Below are the code and all the weights of a small trained network. Each question names an input and a target symbol and asks about switching units off, where a switched-off unit gives its printed mean instead of its output.

import numpy as np


def w(rows, s, z=0):
    codes = np.array(rows[::2]) - 128.0
    scale = np.full(codes.shape[1], s)
    scale[-1] = z or s
    return codes * scale


def norm(h):
    return h / np.sqrt((h * h).mean(-1, keepdims=True) + 1e-5)


def f(y):
    return np.maximum(y, 0)


def softmax(a):
    e = np.exp(a - a.max(-1, keepdims=True))
    return e / e.sum(-1, keepdims=True)


def log_softmax(a):
    a = a - a.max(-1, keepdims=True)
    return a - np.log(np.exp(a).sum(-1, keepdims=True))


def net(x, mask):
    ids = ['αβηθφω'.index(c) for c in x.split()]
    T = len(ids)
    res = E[ids] + P[:T]
    r = norm(res)
    for j in range(3):
        rows = slice(3 * j, 3 * j + 3)
        q, k, v = (r @ M[0][rows].T for M in (Q, K, V))
        z = softmax(np.where(np.tri(T) > 0, q @ k.T / 3**0.5, -1e9)) @ v
        o = O[0][rows]
        res = res + np.where(mask[j], z, o[:, -1]) @ o[:, :-1]
    y = f(norm(res) @ A[0][:, :-1].T + A[0][:, -1])
    res = res + np.where(mask[3:7], y, B[0][:, -1]) @ B[0][:, :-1]
    return log_softmax(norm(res)[-1] @ U[:, :-1].T + U[:, -1])


Q, K, V, O, A, B = {}, {}, {}, {}, {}, {}
E = w([
[49,91,119],'α',
[93,5,170],'β',
[47,89,127],'η',
[96,139,116],'θ',
[127,86,131],'φ',
[108,144,192],'ω',
],0.014)
P = w([
[229,167,81],'0',
[2,189,183],'1',
[85,86,194],'2',
[78,151,180],'3',
[105,120,169],'4',
[93,85,165],'5',
],0.009)
Q[0] = w([
[208,125,200],'head 1',
[148,224,70],'head 1',
[189,113,151],'head 1',
[134,159,209],'head 2',
[198,142,152],'head 2',
[98,230,169],'head 2',
[127,180,118],'head 3',
[91,99,248],'head 3',
[120,112,147],'head 3',
],0.015)
K[0] = w([
[124,133,154],'head 1',
[50,114,214],'head 1',
[7,87,174],'head 1',
[159,123,74],'head 2',
[182,150,106],'head 2',
[163,164,102],'head 2',
[82,158,127],'head 3',
[174,164,49],'head 3',
[153,128,100],'head 3',
],0.016)
V[0] = w([
[69,113,65],'head 1',
[209,102,243],'head 1',
[112,109,155],'head 1',
[140,236,177],'head 2',
[44,181,6],'head 2',
[129,154,212],'head 2',
[83,28,115],'head 3',
[197,77,65],'head 3',
[169,218,121],'head 3',
],0.014)
O[0] = w([
[1,179,189,64],'head 1',
[240,96,144,197],'head 1',
[159,128,170,86],'head 1',
[150,64,87,81],'head 2',
[134,181,167,114],'head 2',
[150,36,143,168],'head 2',
[106,111,206,65],'head 3',
[106,209,77,254],'head 3',
[110,113,86,196],'head 3',
],0.0096,0.0052)
A[0] = w([
[145,140,118,87],'neuron 1',
[55,170,163,252],'neuron 2',
[148,167,9,111],'neuron 3',
[30,59,58,122],'neuron 4',
],0.015,0.0026)
B[0] = w([
[75,167,199,138],'neuron 1',
[216,29,76,255],'neuron 2',
[157,128,175,248],'neuron 3',
[149,254,38,205],'neuron 4',
],0.0083,0.0074)
U = w([
[219,189,65,77],'α',
[163,165,43,5],'β',
[247,9,74,155],'η',
[170,31,254,161],'θ',
[101,145,172,190],'φ',
[89,145,193,217],'ω',
],0.0085,0.0018)

Each question gives the input, a string of symbols that net reads in full, and the target symbol t.
The units are the heads (3 rows each of Q, K, V and O) and the neurons (one row each of A and B). Each row of codes is followed by its name. A weight is (code - 128) times the scale printed after its matrix; where a second scale follows, it is the last column's (O, A, B and U).
mask holds one flag per unit, heads first, then neurons. A switched-off unit (its flag False) gives its mean, the last column of its rows in O or B, instead of its output. The means were averaged over made-up inputs and are rounded, as every weight is.
A unit's drop is (log p(t) with every unit on - log p(t) with that unit switched off) / (log p(t) with every unit on - log p(t) with every unit switched off).
The circuit of an input: a set's keep is (log p(t) with only the set's units on - log p(t) with every unit switched off) / (log p(t) with every unit on - log p(t) with every unit switched off). Starting from all 7 units, units are removed one at a time, each time the one whose removal leaves the highest keep (on an exact tie, the one counted first), for as long as the keep stays at least 0.8.
circuit, biggest first: the units of the circuit, biggest drop first
k most important neurons: the k neurons with the biggest drops, biggest first
which heads matter: for each layer, one digit per head in row order, 1 if its drop is at least 0.15 and else 0, layers parted by /
drop when u is switched off: that unit's drop, to one decimal
input θ ω θ φ η η, target β: circuit, biggest first -> [neuron 4]
input θ ω φ, target β: which heads matter -> 000
input θ φ ω β η β, target β: which heads matter -> 000
input φ φ α α η η, target α: which heads matter -> 000
input β θ ω α, target θ: which heads matter -> 001
input θ φ β θ β φ, target α: which heads matter -> 000
input φ ω φ, target α: which heads matter -> 001
input η φ θ η β α, target ω: which heads matter -> 100
input ω φ θ θ, target η: which heads matter -> 100
input φ β ω η β, target α: 2 most important neurons -> [neuron 4; neuron 2]
input η η ω ω, target ω: drop when head 1 is switched off -> 0.2
input θ ω θ φ, target β: drop when head 1 is switched off -> 0.2
input β α ω ω η, target θ: drop when head 3 is switched off -> 0.7
input ω ω ω θ, target η: drop when neuron 2 is switched off -> 0.0
input β ω ω ω φ φ, target θ: most important neuron -> [neuron 2]
